Below is a small trained network, with its code and all its weights. Each question gives an input and a class and asks what happens when units are switched off, that is, made to give their printed mean instead of their output.

import numpy as np


def w(rows, s, z=0):
    codes = np.array(rows[::2]) - 128.0
    scale = np.full(codes.shape[1], s)
    scale[-1] = z or s
    return codes * scale


def f(y):
    return y / 2 * (1 + np.tanh(0.7978845608 * (y + 0.044715 * y**3)))


def log_softmax(a):
    a = a - a.max(-1, keepdims=True)
    return a - np.log(np.exp(a).sum(-1, keepdims=True))


def net(x, mask):
    res = np.array(x, float).reshape(1, 7) / 4 @ E
    y = f(res @ A[0][:, :-1].T + A[0][:, -1])
    res = res + np.where(mask, y, B[0][:, -1]) @ B[0][:, :-1]
    return log_softmax(res[-1] @ U[:, :-1].T + U[:, -1])


A, B = {}, {}
E = w([
[249,198,81,45,179,193,131,137],'x0',
[200,158,84,105,69,3,126,143],'x1',
[101,38,66,42,106,127,217,230],'x2',
[111,129,141,145,145,156,127,142],'x3',
[21,163,23,143,213,50,206,78],'x4',
[127,127,132,137,132,130,127,135],'x5',
[217,59,159,185,153,115,238,67],'x6',
],0.0061)
A[0] = w([
[155,100,164,140,103,154,63,153,13],'N0',
[59,79,163,171,108,92,108,138,22],'N1',
[115,87,104,90,123,125,166,192,48],'N2',
[45,112,156,174,69,77,101,173,199],'N3',
[179,104,193,101,47,177,113,149,83],'N4',
[192,203,113,190,153,117,72,78,113],'N5',
[185,161,56,87,182,148,137,165,152],'N6',
[177,99,131,151,161,105,228,131,199],'N7',
[173,199,84,124,171,189,137,165,44],'N8',
[166,185,106,68,158,173,126,122,149],'N9',
[69,161,121,80,135,137,68,149,88],'N10',
[107,189,96,150,150,71,177,155,202],'N11',
[179,99,132,151,130,104,175,68,139],'N12',
[126,60,99,60,116,136,174,188,33],'N13',
[119,190,45,84,93,105,51,170,247],'N14',
[71,145,119,99,154,155,53,167,151],'N15',
[99,138,80,125,159,119,142,93,29],'N16',
[79,181,113,88,94,120,84,146,43],'N17',
[61,81,133,128,202,254,123,90,214],'N18',
[179,87,149,169,185,136,174,125,31],'N19',
[99,153,103,123,183,103,145,111,19],'N20',
[123,172,147,153,117,129,87,39,2],'N21',
[87,171,81,146,165,148,175,94,44],'N22',
],0.0089,0.0038)
B[0] = w([
[95,172,144,79,106,116,209,191,169],'N0',
[154,125,107,191,143,156,236,166,183],'N1',
[78,193,84,207,137,233,39,169,182],'N2',
[185,89,96,179,87,129,190,55,245],'N3',
[15,150,156,14,40,93,210,168,229],'N4',
[77,157,90,151,96,185,69,123,221],'N5',
[96,62,99,186,64,115,187,90,216],'N6',
[150,90,148,104,187,118,72,122,239],'N7',
[164,100,92,206,98,138,224,139,176],'N8',
[142,72,107,183,94,121,214,92,204],'N9',
[213,111,201,139,203,145,146,156,180],'N10',
[56,137,146,69,93,107,144,92,211],'N11',
[138,102,163,97,235,147,83,107,200],'N12',
[64,194,75,185,169,232,16,179,207],'N13',
[155,53,143,93,174,135,84,101,254],'N14',
[152,75,165,104,200,110,142,134,204],'N15',
[90,193,181,75,104,141,182,212,146],'N16',
[200,99,194,123,193,176,117,174,162],'N17',
[128,71,78,83,60,66,38,80,255],'N18',
[152,120,229,116,199,140,138,179,165],'N19',
[56,165,195,74,114,55,233,255,146],'N20',
[65,204,97,181,147,247,76,207,166],'N21',
[85,192,158,61,119,86,200,137,166],'N22',
],0.0079,0.0065)
U = w([
[53,230,212,30,83,96,231,230,45],'0',
[73,228,69,243,163,246,42,195,80],'1',
[142,89,114,116,113,121,105,78,254],'2',
[205,76,213,122,254,147,123,150,34],'3',
[166,74,83,243,72,127,227,83,1],'4',
[147,100,75,76,66,60,44,71,185],'5',
],0.0078,0.0067)

Each question gives the input, the list of numbers given to net, and the class t.
The units are the neurons (one row each of A and B). Each row of codes is followed by its name. A weight is (code - 128) times the scale printed after its matrix; where a second scale follows, it is the last column's (A, B and U).
mask holds one flag per neuron, in row order. A switched-off neuron (its flag False) gives its mean, the last column of its row in B, instead of its output. The means were averaged over made-up inputs and are rounded, as every weight is.
A unit's drop is (log p(t) with every unit on - log p(t) with that unit switched off) / (log p(t) with every unit on - log p(t) with every unit switched off).
The circuit of an input: a set's keep is (log p(t) with only the set's units on - log p(t) with every unit switched off) / (log p(t) with every unit on - log p(t) with every unit switched off). Starting from the 12 units with the biggest drops (on a tie, the unit counted first), units are removed one at a time, each time the one whose removal leaves the highest keep (on an exact tie, the one counted first), for as long as the keep stays at least 0.8.
circuit, biggest first: the units of the circuit, biggest drop first
most important unit: the unit with the biggest drop
k most important neurons: the k neurons with the biggest drops, biggest first
drop of u: that unit's drop, to one decimal
input [2,0,-2,5,-8,6,-4], class 0: circuit, biggest first -> N4
input [8,3,-5,6,3,5,7], class 4: 3 most important neurons -> N6; N8; N9
input [3,-2,1,-7,7,-5,-8], class 3: circuit, biggest first -> N10; N17
input [-2,1,6,-4,2,3,-1], class 1: circuit, biggest first -> N13; N2
input [8,-1,6,1,-1,-5,0], class 4: 2 most important neurons -> N6; N9
input [-3,0,5,4,-1,-2,-2], class 1: 2 most important neurons -> N13; N2
input [-7,2,-2,-5,-3,-1,4], class 4: circuit, biggest first -> N3; N1
input [4,6,0,1,7,8,-7], class 0: 3 most important neurons -> N20; N11; N16
input [6,-4,4,4,-3,7,2], class 4: circuit, biggest first -> N8; N6
input [6,-8,-6,0,8,-3,7], class 0: 3 most important neurons -> N22; N20; N16
input [-2,5,1,-3,6,-4,-2], class 0: 3 most important neurons -> N18; N20; N16
input [0,1,-6,-5,1,-8,-2], class 1: 3 most important neurons -> N21; N18; N5
input [3,-4,5,-6,-2,-7,8], class 3: 3 most important neurons -> N19; N7; N12
input [-6,3,-2,5,-4,7,-5], class 4: most important unit -> N3
input [5,4,-2,-3,-2,2,-7], class 3: circuit, biggest first -> N17; N10
input [8,-1,7,-5,5,-8,-6], class 4: 2 most important neurons -> N6; N9
input [4,5,-1,-3,-5,0,5], class 0: 2 most important neurons -> N4; N18
input [0,-7,-8,-1,1,-1,8], class 1: 2 most important neurons -> N21; N5
input [-4,-7,2,5,-5,-2,-7], class 3: 3 most important neurons -> N10; N15; N17
input [3,1,5,-2,5,-1,7], class 3: most important unit -> N7
input [-4,-1,-8,-8,7,6,3], class 1: 2 most important neurons -> N21; N4
input [1,-3,3,-4,7,-7,7], class 0: 3 most important neurons -> N22; N20; N16
input [-8,2,-8,4,1,3,1], class 1: drop of N5 -> 0.2
input [0,3,6,4,-8,3,3], class 0: drop of N4 -> 1.2
input [7,4,1,-2,6,3,0], class 4: drop of N2 -> 0.0
input [7,-8,2,-4,-7,-6,0], class 5: drop of N20 -> 0.3
input [-3,-6,-4,-4,-5,-4,-6], class 3: circuit, biggest first -> N15
